Here is a tiny trained network, its code and every weight. The questions are about switching its units off for an input and a class, where a switched-off unit gives its printed mean instead of its output.

import numpy as np


def w(rows, s, z=0):
    codes = np.array(rows[::2]) - 128.0
    scale = np.full(codes.shape[1], s)
    scale[-1] = z or s
    return codes * scale


def f(y):
    return np.maximum(y, 0)


def log_softmax(a):
    a = a - a.max(-1, keepdims=True)
    return a - np.log(np.exp(a).sum(-1, keepdims=True))


def net(x, mask):
    res = np.array(x, float).reshape(1, 8) / 4 @ E
    y = f(res @ A[0][:, :-1].T + A[0][:, -1])
    res = res + np.where(mask, y, B[0][:, -1]) @ B[0][:, :-1]
    return log_softmax(res[-1] @ U[:, :-1].T + U[:, -1])


A, B = {}, {}
E = w([
[128,128,128,128,128,129,128,128,128,128,128,128],'x0',
[114,218,142,155,141,130,138,125,114,148,224,119],'x1',
[128,128,127,128,129,129,130,127,126,128,128,127],'x2',
[128,129,129,128,128,127,127,128,129,128,128,128],'x3',
[129,128,127,128,129,128,128,128,128,128,128,128],'x4',
[129,129,127,128,127,128,128,128,128,128,127,128],'x5',
[79,124,182,110,123,49,194,128,119,86,125,152],'x6',
[130,123,129,147,175,133,131,251,169,118,132,161],'x7',
],0.015)
A[0] = w([
[125,133,127,112,100,124,125,40,98,135,122,103,229],'N0',
[137,143,119,142,135,142,116,128,126,144,148,119,147],'N1',
[153,129,97,136,132,165,90,129,129,149,130,114,196],'N2',
[113,203,143,162,139,128,141,126,111,148,235,119,154],'N3',
[131,124,128,142,163,133,131,224,155,122,132,150,146],'N4',
[131,123,127,144,173,133,132,251,159,120,133,154,148],'N5',
[147,130,106,135,127,161,97,127,135,145,129,113,196],'N6',
[140,53,115,100,119,127,117,130,141,112,22,136,254],'N7',
[82,125,181,110,121,43,195,127,122,90,124,152,158],'N8',
[150,129,97,138,130,162,87,129,130,151,129,115,197],'N9',
[108,127,157,127,135,97,161,140,126,110,132,146,124],'N10',
],0.013,0.0074)
B[0] = w([
[140,128,122,112,93,125,138,51,79,146,136,66,246],'N0',
[136,146,130,140,131,147,118,119,132,148,140,125,164],'N1',
[158,131,108,162,133,185,97,119,145,162,123,120,199],'N2',
[110,218,164,128,160,140,136,123,126,157,199,119,250],'N3',
[118,127,130,149,172,136,118,192,174,119,121,181,225],'N4',
[118,126,129,149,173,137,118,195,175,116,122,184,250],'N5',
[156,126,106,141,121,161,104,120,131,151,131,110,190],'N6',
[157,3,108,124,103,113,113,128,126,106,65,131,250],'N7',
[90,119,180,87,122,65,184,124,99,91,123,141,247],'N8',
[163,125,99,156,129,184,89,126,144,161,123,115,199],'N9',
[108,124,154,114,134,110,154,151,125,102,138,151,179],'N10',
],0.013,0.017)
U = w([
[213,30,13,124,17,180,44,29,76,156,51,22,243],'0',
[116,39,153,26,17,3,204,28,20,36,32,87,211],'1',
[174,236,102,147,101,225,89,21,65,204,220,18,222],'2',
[33,234,201,29,100,34,237,37,22,131,210,58,119],'3',
[189,44,19,183,163,188,30,196,201,119,29,183,160],'4',
[77,27,166,88,140,27,178,212,155,4,37,225,23],'5',
[125,238,122,191,198,219,33,189,206,181,199,174,15],'6',
[23,223,203,103,191,75,226,212,150,66,212,205,1],'7',
],0.0034,0.0013)

Each question gives the input, the list of numbers given to net, and the class t.
The units are the neurons (one row each of A and B). Each row of codes is followed by its name. A weight is (code - 128) times the scale printed after its matrix; where a second scale follows, it is the last column's (A, B and U).
mask holds one flag per neuron, in row order. A switched-off neuron (its flag False) gives its mean, the last column of its row in B, instead of its output. The means were averaged over made-up inputs and are rounded, as every weight is.
A unit's drop is (log p(t) with every unit on - log p(t) with that unit switched off) / (log p(t) with every unit on - log p(t) with every unit switched off).
The circuit of an input: a set's keep is (log p(t) with only the set's units on - log p(t) with every unit switched off) / (log p(t) with every unit on - log p(t) with every unit switched off). Starting from all 11 units, units are removed one at a time, each time the one whose removal leaves the highest keep (on an exact tie, the one counted first), for as long as the keep stays at least 0.8.
units of the circuit, in order: the units of the circuit, biggest drop first
unit that matters most: the unit with the biggest drop
k most important neurons: the k neurons with the biggest drops, biggest first
drop when u is switched off: that unit's drop, to one decimal
input [-1,8,-7,-4,-7,-1,2,-1], class 3: unit that matters most -> N5
input [1,-1,7,-6,4,1,0,0], class 0: units of the circuit, in order -> [N5, N3]
input [-5,-6,-6,-3,-6,-1,6,-1], class 1: 2 most important neurons -> [N5, N4]
input [-6,0,-7,4,7,3,-5,-1], class 0: 2 most important neurons -> [N3, N5]
input [6,0,3,0,-5,-7,1,8], class 5: units of the circuit, in order -> [N3, N9]
input [-7,-1,5,-7,8,-6,6,-2], class 1: units of the circuit, in order -> [N3, N5]
input [6,6,-7,0,7,3,-5,0], class 2: 2 most important neurons -> [N5, N4]
input [-7,4,0,1,2,8,0,-3], class 2: 2 most important neurons -> [N8, N10]
input [7,-2,-3,4,-1,4,-5,-1], class 0: 2 most important neurons -> [N5, N4]
input [-2,3,8,-2,5,2,-1,0], class 2: 3 most important neurons -> [N5, N4, N8]
input [-7,-1,6,-8,-8,2,2,-3], class 1: drop when N3 is switched off -> 0.2
input [-5,3,-2,2,5,8,6,-1], class 3: drop when N5 is switched off -> 0.2
input [6,1,1,-6,-7,6,3,-6], class 3: drop when N7 is switched off -> 1.8
input [7,1,-2,-4,-8,-2,1,-4], class 3: unit that matters most -> N7
